semul_bag: [-12   2  23 -19 -57  21   9 -13 -55 -41  68  12   1   1  24 -45  29  -1
 -15   3  23  22  12 -31 -26 -14 -16 -38  -6 -17  34  34  10]
lib_zom: [ -5  -2  -4 -23  25 -32  10   3   7  11   2 -18 -27  -7  17  22   7  -6
  -2  14  17  53 -12  14  19  -1  -9  -3  23   5  -4  -3  -4]
semul_bag: [ 16 -19 -55  18  10   2 -19  -2   4  12 -16  -3   5   9  19  17   8  38
  -4  17 -15 -11   8  25 -18  45  -5  37  37 -25  18 -24  25]
tuku_gis: [-15 -19   6  -1  29 -15  21  -5   7  18 -14 -30  -4 -14  -5 -16 -14   8
 -20  16   2   5 -21 -15  32 -20   6  14  20  13  -7   7 -15]
semul_bag: [ 20 -12 -22 -29  33 -57   5   6  29  -1 -12   8 -26   7  43  44 -14 -23
  19 -13  11  53   9  34  -4  20   8  11   1  15  -9   2   5]
tuku_gis: [ 34  -1  -1   4   1  24 -22  -8  -3  -5 -50  26  25   4  -8   3  23 -20
   3 -23  19  22  31  -3 -12  14  26 -31  -7 -10   4   7  25]
semul_bag: [ -1   4 -22  25  32  -3  -4  -4   9  15  -6 -20  23  13 -32  14   7  20
  14  36 -13  13 -50  22  12  22  -3  -8   1 -13   7 -18   7]
tuku_gis: [ 28 -19 -15 -16 -33 -13 -25 -30 -32 -15  16 -13   3  -6  14 -17 -10  27
  -2   0  30  15  13 -14 -45  26  16   2  24 -22  35  48  22]
lib_zom: [-27  -2  -3  28  14  -5  10   4   7  34 -25 -24   1  -2   0 -22   4  30
 -16  20 -34 -40 -13  23 -11  16 -20  24  -4 -14  25  30  26]
posom_dit: [ 15  41  35 -22  -2  23   0  12  17  -7 -50  47   7  -5 -82  -5  -4 -26
  21  -7  21   2  29 -23  24 -33  35 -63 -13  13 -58 -48 -30]
semul_bag: [ 18 -12 -18   4  12 -15 -12  12  26  12 -47  33 -12   8  37  23  -6   7
   5 -20 -22 -26  41  29 -30  35   2  31 -14   2   3   5  25]
lib_zom: [  4   7  -4  -8  19 -17  14  21  36   7 -22  17  -3   1 -11   1 -11  -8
   5  -5 -17 -16  16  26   4  -1 -13  13  -9  -4 -22 -20  -1]
posom_dit: [ -5 -42   2  26  20  27   7   3   2  22 -12 -26  24 -20  36 -27  31 -10
 -54 -20  -7 -22   6  -2  27 -16 -45  50  24 -21  23  18  17]
posom_dit: [ 31 -15 -22 -23  14 -55   7  -8  16 -13 -59  33 -13  18  31  16 -32 -23
  31 -35  16  19  42  10 -24  17  33  12   6  16  -9  27   9]
posom_dit: [  1  -6  40   0 -24  57  -4  -4 -19 -16  13  -3  14 -25 -10 -28  31 -14
 -41 -15   3   6  12 -54  23 -36 -20 -15 -13  -1  -3  15  -8]
posom_dit: [-27  11  28   9  47  30  20  33  41  39 -33   8   3 -19 -23 -10   9 -12
 -32  13 -20 -17   7  16  42 -26  36 -30 -25  23 -37 -55  -6]
lib_zom: [ 19 -26  -5 -16  35 -21 -10   5  30  32  -4 -38  -3 -34  -7  17 -18  -1
 -19  -5  26   2 -12   9  41 -18 -23  50  52  -6 -20 -25 -26]
posom_dit: [  0   4  -5 -26 -21 -39  -7  -2  -3  -8  14  11 -45   6  49  23 -26   6
  18 -11   1  10  28  14 -49  26  28   2 -18  22   9  32  11]
posom_dit: [ 14   8 -17 -16 -21 -18 -12  -7   9 -24  42 -30 -15  -2   6  22 -22   0
  12  -6 -17  29  -7   4 -28  20   4   8 -24   2   1  30   6]
lib_zom: [-11  -5  -1  34  28  15 -22  10  12  24  27   2  13   6   0  35  -7  26
   9  26 -21 -33 -49  19  12  17  12   8 -28  19  -1 -48 -13]
tuku_gis: [-25  -1  10   3  30 -18  22   4  18  19  14 -52  -8 -14 -13   2  -9  -6
 -13  16 -13  14 -46   2  41 -23 -21  17   2  11 -10   8 -19]
tuku_gis: [  9  -6  -4  -1   8   2 -11  15  24  -1 -28  37 -27   4  38  39  -4   5
   0 -14 -33 -11  34   1 -12  22   6  21 -34  28 -16  -9   4]
lib_zom: [ -6   7   0 -11  23  -4   9  25  40  41 -58   1 -19 -26 -35 -20  -1  40
 -29  25 -27 -38  31  20   7   4 -25  26  21 -20 -21 -20   8]
tuku_gis: [ 14  13 -15  20  23  -2   2  -7   4  -3 -38   1  30  26 -18  22  15 -54
  34 -26  18  33 -15  19  19  -3   8 -22   5  -4  -5  -6   5]
tuku_gis: [ -3   7  19   3 -29  28   8   6 -16  -4 -24  30  11  -2  -3 -42  22 -13
 -14 -25   6 -38  47  -8 -13 -17 -19  -5   6 -21   8  13  14]
posom_dit: [-37  15  40 -10  -9  13  38   8 -16   7 -19  15  -4  -8 -16 -64  14  -6
 -25  10   8 -13  25 -15   5 -35  16 -46  -4   1   0  14   5]
lib_zom: [-30  19  18   4  26  -6  31  23  23  22 -49  10 -20   3   4   0  16 -24
  -6  -5 -24  -2  15  19  18 -13 -11  -9 -19  14 -15   3   7]
tuku_gis: [ 52 -40 -57 -22 -22 -32 -11 -20 -14 -38 -16  35   4  19  57  -9  -4  17
   7 -20  14  20  57   5 -60  49  -2  32  33 -33  33  33  40]
tuku_gis: [-27   9  35  29  28   4  31   4  10  14 -26 -31  19   2 -16  -7  19 -56
  -3 -25 -15   3 -38  -2  49 -42 -44   4 -24   9  -3  38  -8]
semul_bag: [-28   7  24   7   6 -23  20  -3 -12   8  -5  -9 -11   7   7 -11  13   4
   3  15 -13   9 -28   3  -2  -1 -35  -6 -23   2  24  53  10]
posom_dit: [ -1  21   7  -1 -29 -13  10 -11 -19 -21 -14  15   5  20 -14 -20  -3 -15
  28 -16   4  -4  11  -3 -28   0  -2 -20 -13  -9  12  43  11]
semul_bag: [ -6   5   4  12  14  30  -5  22  35  14 -19  -6 -17 -13   8  34   4 -16
 -19 -20 -37 -17  15  -1  27 -10  -8  28 -19  24 -32 -28 -12]
posom_dit: [-61  28  22  47  -9  10   4  -8 -39  31   8 -36 -13  16  -5   3  23  22
  11  32 -21 -26 -61   3   1   3 -28  -7 -12   6  38  37   5]
tuku_gis: [-33  17  18  24  17 -11   9  -7 -10  14   4 -12  -2  18 -20  21 -23 -11
  34  12   6 -12 -57  -7  28 -20  32 -17 -12  41 -11 -13 -35]
posom_dit: [-17  -2  -1  32  29   4   1   2  11  27 -16 -31   6   0  -2  14   8   3
  -6   9 -24  -8 -35  13  19   5 -14  17  -9   5   8  10   6]
semul_bag: [-14 -53   7 -14  -6  13   7  10  -4  22  30 -20 -16 -45  79 -53  21  38
 -89   5 -11 -24  45   2 -20   4 -27  46  17 -23  41  35  37]
lib_zom: [ -2   2   7  21 -23  11 -18 -10 -22  -5   8  21  10  14   3  -4  -6  23
  16   3  -8 -38  -6  -7 -32  18  11  -5 -26   3  21  16   7]
lib_zom: [ -3  -1  27 -27 -10  11  30  17   3   0 -60  53  -9 -14   0 -61  20  -3
 -34 -13   4 -23  79 -14  -6 -23 -11 -15   9 -15 -10   8  15]
tuku_gis: [-15  -5  35   4 -19  51  19  18  -5   5 -18  19  11 -23   0 -58  39 -10
 -53 -20 -10 -45  48 -21  16 -39 -50  11   7 -24   0   3   7]
semul_bag: [ -4 -33 -17  12  68 -39  25   8  23  42 -72  -3   1   3  32   1  23  -1
 -16   9   0  16  -5  37  27  11 -37  33  35 -13  16  11  24]
lib_zom: [ 14   3   9 -17 -19  -4  13  -2   3  -4 -72  20  -6  -8 -13 -38  -2 -10
 -10 -32   2 -18  65 -17 -17 -10  -9   8  14 -15  -6  44  16]
semul_bag: [ 12   4 -10  20  32  10 -11   1  13  10 -55  22  10  17 -10  41   6 -21
  23 -10   5  11  -3   2  25   4  27 -11   2  21 -22 -37  -9]
posom_dit: [  5 -13 -11   4   4  -4 -11   0  10   2  20 -22  -7  -6  30  21  -4   3
  -9  -7 -17   7  -7   9  -8  16  -6  26 -13   5   9  16   9]
tuku_gis: [ -5   7  25   0 -36  13   2 -16 -43 -13  -1  12  12   5  -2 -39  24  -7
  -1  -9  25   1  12 -20 -21  -9 -11 -30   1 -19  31  47  17]
tuku_gis: [-18  28   3  23  23 -18  -6 -16 -19   1  27  -4  12  36 -35  45 -20  -8
  65  34  24  30 -87   6  20   3  60 -59 -21  39  -7 -34 -33]
lib_zom: [ -1 -41  -1 -11  -6  22  28   0 -10 -20  19  13  23 -13  44 -72  18   3
 -59  -2  -2   5  44 -16 -13  -8  19 -11  -1 -17  23  16  31]
semul_bag: [ -8  23   8  24 -12  14  26  -7 -33 -16 -28  31  48  33 -57 -49  38 -16
  27   8  14 -12 -18  -4  11 -18 -49 -35  14 -43  17   5   6]
semul_bag: [  0  10 -10  21  15  -8 -13  -6   3  19 -47   5  -1  15 -20  24 -10  16
  27  10  -6 -16 -15   7  -3  20  18   1   1  10  -2  -4   0]
tuku_gis: [ 19  20  -5  -7  -3  24 -47   9  24  20 -22  -6 -31 -19  -3  61  -6   4
   1 -14  -5   6  29   7 -10  22  43  -3 -10  24 -28 -29   0]
posom_dit: [  3   8   0 -43 -24 -13   9  11  11 -12   9   3 -38 -15  32  -1 -17 -28
 -11 -34  14  13  62   4 -18 -14  28   0  10  12 -20   2   0]
lib_zom: [-17  -6  25   2 -11  15  27  16  -3   4 -16  38  14  -4   7 -64  13   1
 -27  -9  -8 -55  41   2 -11 -19 -19   0  -9 -19  10   9  15]
lib_zom: [ 12  22  -9 -11   8  12 -27   3  14  10 -21   0 -27  -9 -36  48  -1  28
   9  28  -5  25  -4 -10  13  16  21 -15   7  16 -33 -45 -17]
lib_zom: [-16  -5  20  14   2  23   6  11  -9  11  -3  34  14   0   1 -28  18  15
 -14  13  -1 -39   6   0   4  -8 -10  -9  -6  -6   8 -21   2]
semul_bag: [-24   7  35  16  -8   3  28  -8 -34  -4 -25  17  18  15 -14 -44  28 -16
   5  -1  10 -11 -13 -19  11 -26 -40 -20  -3 -12  23  43   3]
posom_dit: [ 20   5  35  -2 -18  71 -15   9   6 -16  13   6  32 -30 -43 -20  28 -21
 -35 -20   0  -5  17 -39  30 -36 -20 -18 -18 -13 -26 -26 -14]
semul_bag: [ -2  -3   1 -20 -19 -40  30 -14 -10 -42  55 -30  -2   9   3  -7 -28 -42
  22 -25  13  27 -31 -22  19 -37 -36  23   9   5  -7  35 -34]
[ 12 -39 -19  18  41 -34  -1  -8  12  26 -41  -8  14   3  24   2  -5  20
  -4   6  -5  -9 -16  20   0  25 -20  44  16 -11  25  27  18] -> posom_dit
[ 30 -38 -33   7  28  -4 -16 -19  11  22 -52 -39  14 -20  -7  -6  -5  31
 -29   9   2  11   2  -9   7  21   4  39  47 -20  10  19  18] -> lib_zom
[ -7 -31  -9  30  58  -2  -6  17  37  37 -40  33   3   5  38  15  -6  48
 -17  32 -50 -33  -2  30 -14  48  41  10 -51  26   8 -19  28] -> lib_zom
[ 11  -3   5  12   0  -6  18  -6 -13 -18 -38  44  33  28  -6 -25  12 -33
  24 -26  16 -12  11  -3   2 -12 -22  -8   2 -15   8  15   4] -> semul_bag
[ -6  20  17   9 -15  27   1  14  -2 -11  -2  20  -1   9  12  11  40 -33
   1 -25 -16   5  16   6   1  -6 -44  -9 -28  -6   3   8  12] -> tuku_gis
[-35  -5  53  26 -17  63  27  -8 -53   8   1   2  52 -13 -44 -94  39 -12
 -40   6  41 -45 -10 -49  47 -72 -16 -35  37 -24  14  -9 -18] -> tuku_gis
[-14  -4  -7  22 -20  40 -11  -5 -15 -12  67 -21  18  -1   5 -11   0  23
 -17  19 -23 -15 -24 -10 -12   9  25 -10 -26   2  16 -12   5] -> lib_zom
[-13 -40  25  11   3  39  16   4 -18  15  13  -4  34 -29  13 -76  39  21
 -69  13   5 -31   8 -18  18 -25 -45  14  21 -37  32  11  17] -> posom_dit
[  8  -9 -14  21 -20  -2 -18  -8   1 -10   9   1   3  11  17  11 -28  21
  14 -13 -33 -45  -1  -2 -36  27   2  38 -30   7  14  27   8] -> semul_bag
[-15   7  11  23   0  -3  29  -7 -17  -9  -4 -17  28  19  -5 -21  25 -53
  13 -27   8   9 -27   3  22 -29 -51   1   4 -17  18  39   3] -> tuku_gis
[  0  14  29 -32 -52 -15  34  -4 -34 -26 -31  60  11   9 -14 -94   4 -15
   5 -24  38 -31  74  -9 -47 -23  -3 -40  12 -37  19  49  23] -> posom_dit
[ -1  12  11 -23 -42  17  -8   3 -12 -18  20  10 -30 -11  16   4  -6  -7
  -7 -22   8  -6  42 -23 -15 -13  12  -1   3  13 -14  -3 -12] -> semul_bag
[ 12 -17   0 -13 -15   5   1  -3 -14 -14  -1  25   3  -1  30 -16   6 -12
 -10 -22  23   0  37 -11 -10  -7   7   0  15  -4   7   2   5] -> semul_bag
[ 19  10  -5  -1   3 -18 -29  -7   8  11 -25  -7 -17   1 -14  50 -14   4
  30  -7   7   6 -11   2   0  15  -7  19   9   9 -11   3 -13] -> posom_dit
[ -4 -11  -8  10 -27 -37  11 -27 -47 -28   2  28   5  40  37 -23  -3  15
  34   3   4  -2  -7  -5 -54  30  -4  -7 -16  -7  54  73  27] -> posom_dit
[  6  11  -3  -2  -8 -31  15 -15 -17 -20   4   6  23  24 -33 -20 -11 -11
  39   3  21   8 -27   1  -5  -6 -14 -16   8 -18   9  19  -6] -> semul_bag
[  0  -3 -13  14  52 -32  24 -10  17  22 -79 -18  14  11 -44  -1 -11  -7
  17  14   4  18 -31   0  41  -8   5   3  30   4 -15   4 -10] -> posom_dit
[-13  23   0  -7 -22 -19  12  -4  -1  -3 -14 -30 -27   3   9   4 -10 -31
  11 -31  -5   8  17   6 -16  -7   0   7   0   7   1  51   9] -> posom_dit
[ 11  -2   2  -8  21  -7 -27   0  18  18  -7 -17 -27 -17  -2  54 -13  17
   2  12  -1  21 -19  -7  17  11  12  12  -2  28 -21 -17 -20] -> posom_dit
